Below are the code and all the weights of a small trained network. Each question names an input and a target symbol and asks about switching units off, where a switched-off unit gives its printed mean instead of its output.

import numpy as np


def w(rows, s, z=0):
    codes = np.array(rows[::2]) - 128.0
    scale = np.full(codes.shape[1], s)
    scale[-1] = z or s
    return codes * scale


def norm(h):
    return h / np.sqrt((h * h).mean(-1, keepdims=True) + 1e-5)


def f(y):
    return np.maximum(y, 0)


def softmax(a):
    e = np.exp(a - a.max(-1, keepdims=True))
    return e / e.sum(-1, keepdims=True)


def log_softmax(a):
    a = a - a.max(-1, keepdims=True)
    return a - np.log(np.exp(a).sum(-1, keepdims=True))


def net(x, mask):
    ids = ['αβμπφψ'.index(c) for c in x.split()]
    T = len(ids)
    res = E[ids] + P[:T]
    r = norm(res)
    for j in range(2):
        rows = slice(2 * j, 2 * j + 2)
        q, k, v = (r @ M[0][rows].T for M in (Q, K, V))
        z = softmax(np.where(np.tri(T) > 0, q @ k.T / 2**0.5, -1e9)) @ v
        o = O[0][rows]
        res = res + np.where(mask[j], z, o[:, -1]) @ o[:, :-1]
    y = f(norm(res) @ A[0][:, :-1].T + A[0][:, -1])
    res = res + np.where(mask[2:14], y, B[0][:, -1]) @ B[0][:, :-1]
    return log_softmax(norm(res)[-1] @ U[:, :-1].T + U[:, -1])


Q, K, V, O, A, B = {}, {}, {}, {}, {}, {}
E = w([
[159,119,166,100],'α',
[123,155,128,124],'β',
[223,165,126,84],'μ',
[164,183,106,102],'π',
[175,211,154,137],'φ',
[241,20,1,169],'ψ',
],0.0089)
P = w([
[31,5,75,174],'0',
[83,149,60,52],'1',
[95,194,58,59],'2',
[103,227,43,34],'3',
[126,226,21,11],'4',
[135,228,2,5],'5',
],0.0029)
Q[0] = w([
[123,118,82,21],'H1',
[94,140,165,180],'H1',
[1,43,211,208],'H2',
[118,128,95,117],'H2',
],0.0099)
K[0] = w([
[159,13,35,181],'H1',
[126,159,146,19],'H1',
[61,198,203,2],'H2',
[159,91,197,169],'H2',
],0.008)
V[0] = w([
[119,62,107,134],'H1',
[165,90,76,118],'H1',
[21,174,30,143],'H2',
[73,86,172,255],'H2',
],0.009)
O[0] = w([
[186,190,185,209,92],'H1',
[96,162,149,204,255],'H1',
[254,70,86,170,240],'H2',
[158,216,118,37,23],'H2',
],0.0076,0.0024)
A[0] = w([
[197,86,165,107,109],'N1',
[135,67,96,168,102],'N2',
[120,196,160,116,150],'N3',
[95,146,240,56,4],'N4',
[152,133,193,166,150],'N5',
[123,85,230,118,181],'N6',
[50,199,119,61,32],'N7',
[219,210,76,123,119],'N8',
[45,160,108,110,77],'N9',
[105,72,64,2,35],'N10',
[94,203,62,161,144],'N11',
[162,164,177,182,157],'N12',
],0.0081,0.0033)
B[0] = w([
[121,182,178,148,157],'N1',
[62,69,211,116,164],'N2',
[158,76,223,99,185],'N3',
[254,140,175,137,141],'N4',
[130,154,105,48,167],'N5',
[107,201,118,83,141],'N6',
[179,91,188,139,197],'N7',
[68,112,42,167,255],'N8',
[196,173,143,153,168],'N9',
[37,107,51,10,224],'N10',
[87,91,70,119,203],'N11',
[144,72,125,91,201],'N12',
],0.0069,0.0058)
U = w([
[78,85,104,17,144],'α',
[162,197,224,115,252],'β',
[4,185,181,188,122],'μ',
[104,215,96,172,69],'π',
[246,199,70,133,85],'φ',
[152,1,161,167,124],'ψ',
],0.0088,0.0031)

Each question gives the input, a string of symbols that net reads in full, and the target symbol t.
The units are the heads (2 rows each of Q, K, V and O) and the neurons (one row each of A and B). Each row of codes is followed by its name. A weight is (code - 128) times the scale printed after its matrix; where a second scale follows, it is the last column's (O, A, B and U).
mask holds one flag per unit, heads first, then neurons. A switched-off unit (its flag False) gives its mean, the last column of its rows in O or B, instead of its output. The means were averaged over made-up inputs and are rounded, as every weight is.
A unit's drop is (log p(t) with every unit on - log p(t) with that unit switched off) / (log p(t) with every unit on - log p(t) with every unit switched off).
most important unit: the unit with the biggest drop
k most important neurons: the k neurons with the biggest drops, biggest first
which heads matter: for each layer, one digit per head in row order, 1 if its drop is at least 0.15 and else 0, layers parted by /
drop of u: that unit's drop, to one decimal
input β β π π, target φ: which heads matter -> 01
input α β ψ π, target π: 2 most important neurons -> (N10, N2)
input α π α, target β: most important unit -> H2
input ψ α π, target π: 3 most important neurons -> (N10, N8, N11)
input μ α φ π μ β, target μ: which heads matter -> 01
input ψ φ β, target μ: which heads matter -> 11
input β π β, target φ: which heads matter -> 01
input α ψ ψ φ α, target β: which heads matter -> 11
input μ φ α φ φ, target μ: drop of H2 -> 0.7
input π μ μ μ φ φ, target ψ: drop of H2 -> 0.5
input π φ β, target ψ: drop of H2 -> 0.7
input β α φ, target φ: drop of H2 -> 1.6
